Below are the code and all the weights of a small trained network. Each question names an input and a class and asks about switching units off, where a switched-off unit gives its printed mean instead of its output.

import numpy as np


def w(rows, s, z=0):
    codes = np.array(rows[::2]) - 128.0
    scale = np.full(codes.shape[1], s)
    scale[-1] = z or s
    return codes * scale


def f(y):
    return np.maximum(y, 0)


def log_softmax(a):
    a = a - a.max(-1, keepdims=True)
    return a - np.log(np.exp(a).sum(-1, keepdims=True))


def net(x, mask):
    res = np.array(x, float).reshape(1, 7) / 4 @ E
    y = f(res @ A[0][:, :-1].T + A[0][:, -1])
    res = res + np.where(mask, y, B[0][:, -1]) @ B[0][:, :-1]
    return log_softmax(res[-1] @ U[:, :-1].T + U[:, -1])


A, B = {}, {}
E = w([
[129,130,126,125,130],'x0',
[127,134,124,125,128],'x1',
[130,129,128,125,130],'x2',
[108,32,78,38,77],'x3',
[125,130,127,129,126],'x4',
[248,156,98,167,50],'x5',
[118,95,14,182,182],'x6',
],0.017)
A[0] = w([
[74,156,158,151,189,213],'N1',
[155,108,82,91,63,4],'N2',
[97,157,155,117,183,140],'N3',
[85,99,156,80,96,150],'N4',
[167,75,100,110,61,23],'N5',
[182,154,67,207,122,110],'N6',
[118,151,176,100,89,254],'N7',
[81,109,206,85,97,240],'N8',
[87,49,68,117,175,92],'N9',
[160,137,120,108,88,97],'N10',
[216,194,250,154,64,198],'N11',
[76,75,120,64,139,96],'N12',
[123,159,118,175,159,118],'N13',
[150,127,89,116,66,25],'N14',
],0.016,0.0058)
B[0] = w([
[114,65,130,83,233,203],'N1',
[113,93,165,85,236,176],'N2',
[125,95,173,110,200,179],'N3',
[203,164,139,91,97,187],'N4',
[90,111,159,103,195,181],'N5',
[180,82,97,238,95,216],'N6',
[149,182,180,48,139,186],'N7',
[196,149,168,68,107,209],'N8',
[48,167,45,117,103,214],'N9',
[83,139,149,155,147,160],'N10',
[58,248,130,161,112,252],'N11',
[120,162,70,113,26,206],'N12',
[153,78,119,180,125,176],'N13',
[114,77,180,147,189,166],'N14',
],0.012,0.029)
U = w([
[150,157,254,56,236,252],'0',
[44,230,75,115,68,167],'1',
[108,22,67,117,243,188],'2',
[249,112,106,195,87,25],'3',
[241,150,135,24,26,56],'4',
],0.0094,0.0045)

Each question gives the input, the list of numbers given to net, and the class t.
The units are the neurons (one row each of A and B). Each row of codes is followed by its name. A weight is (code - 128) times the scale printed after its matrix; where a second scale follows, it is the last column's (A, B and U).
mask holds one flag per neuron, in row order. A switched-off neuron (its flag False) gives its mean, the last column of its row in B, instead of its output. The means were averaged over made-up inputs and are rounded, as every weight is.
A unit's drop is (log p(t) with every unit on - log p(t) with that unit switched off) / (log p(t) with every unit on - log p(t) with every unit switched off).
The circuit of an input: a set's keep is (log p(t) with only the set's units on - log p(t) with every unit switched off) / (log p(t) with every unit on - log p(t) with every unit switched off). Starting from the 12 units with the biggest drops (on a tie, the unit counted first), units are removed one at a time, each time the one whose removal leaves the highest keep (on an exact tie, the one counted first), for as long as the keep stays at least 0.8.
circuit, biggest first: the units of the circuit, biggest drop first
unit that matters most: the unit with the biggest drop
k most important neurons: the k neurons with the biggest drops, biggest first
drop of u: that unit's drop, to one decimal
input [-1,7,5,-7,-4,3,1], class 3: unit that matters most => N6
input [-1,8,2,8,0,1,-4], class 0: 4 most important neurons => [N2; N5; N14; N6]
input [4,8,-1,-2,-1,1,8], class 3: 2 most important neurons => [N6; N2]
input [5,-7,5,-5,6,-6,1], class 2: circuit, biggest first => [N11; N7]
input [2,3,7,-8,-8,3,1], class 3: 2 most important neurons => [N6; N9]
input [0,0,7,-6,-3,1,-1], class 1: 3 most important neurons => [N11; N2; N8]
input [-2,4,-5,2,-7,-6,-1], class 4: circuit, biggest first => [N11; N12]
input [2,-8,5,7,3,4,1], class 2: 3 most important neurons => [N11; N8; N7]
input [-1,7,-2,4,-5,0,-5], class 4: 2 most important neurons => [N1; N4]
input [3,-5,-2,0,5,2,7], class 3: 2 most important neurons => [N1; N6]
input [-6,-5,0,1,-2,-5,3], class 1: 2 most important neurons => [N9; N12]
input [5,-5,7,6,8,2,5], class 2: 2 most important neurons => [N11; N2]
input [-7,-4,7,4,-3,0,7], class 1: 4 most important neurons => [N9; N1; N3; N12]
input [-3,4,-5,-8,1,5,-2], class 1: circuit, biggest first => [N11]
input [-1,3,7,0,5,-2,1], class 2: 2 most important neurons => [N11; N7]
input [-6,-8,-3,8,-3,-1,4], class 1: 2 most important neurons => [N12; N9]
input [5,3,2,-1,-1,0,3], class 2: 2 most important neurons => [N11; N12]
input [4,2,2,-1,-4,6,6], class 3: 2 most important neurons => [N6; N1]
input [6,-6,2,-3,5,4,-3], class 1: drop of N11 => 0.1
input [-1,8,-2,-7,-2,2,8], class 3: circuit, biggest first => [N6]
input [-4,-4,-4,5,8,8,1], class 2: drop of N6 => 0.2
input [-2,0,-6,-6,4,2,-5], class 1: drop of N11 => 4.0
input [-4,3,-3,-4,-6,4,-6], class 1: drop of N11 => 1.4
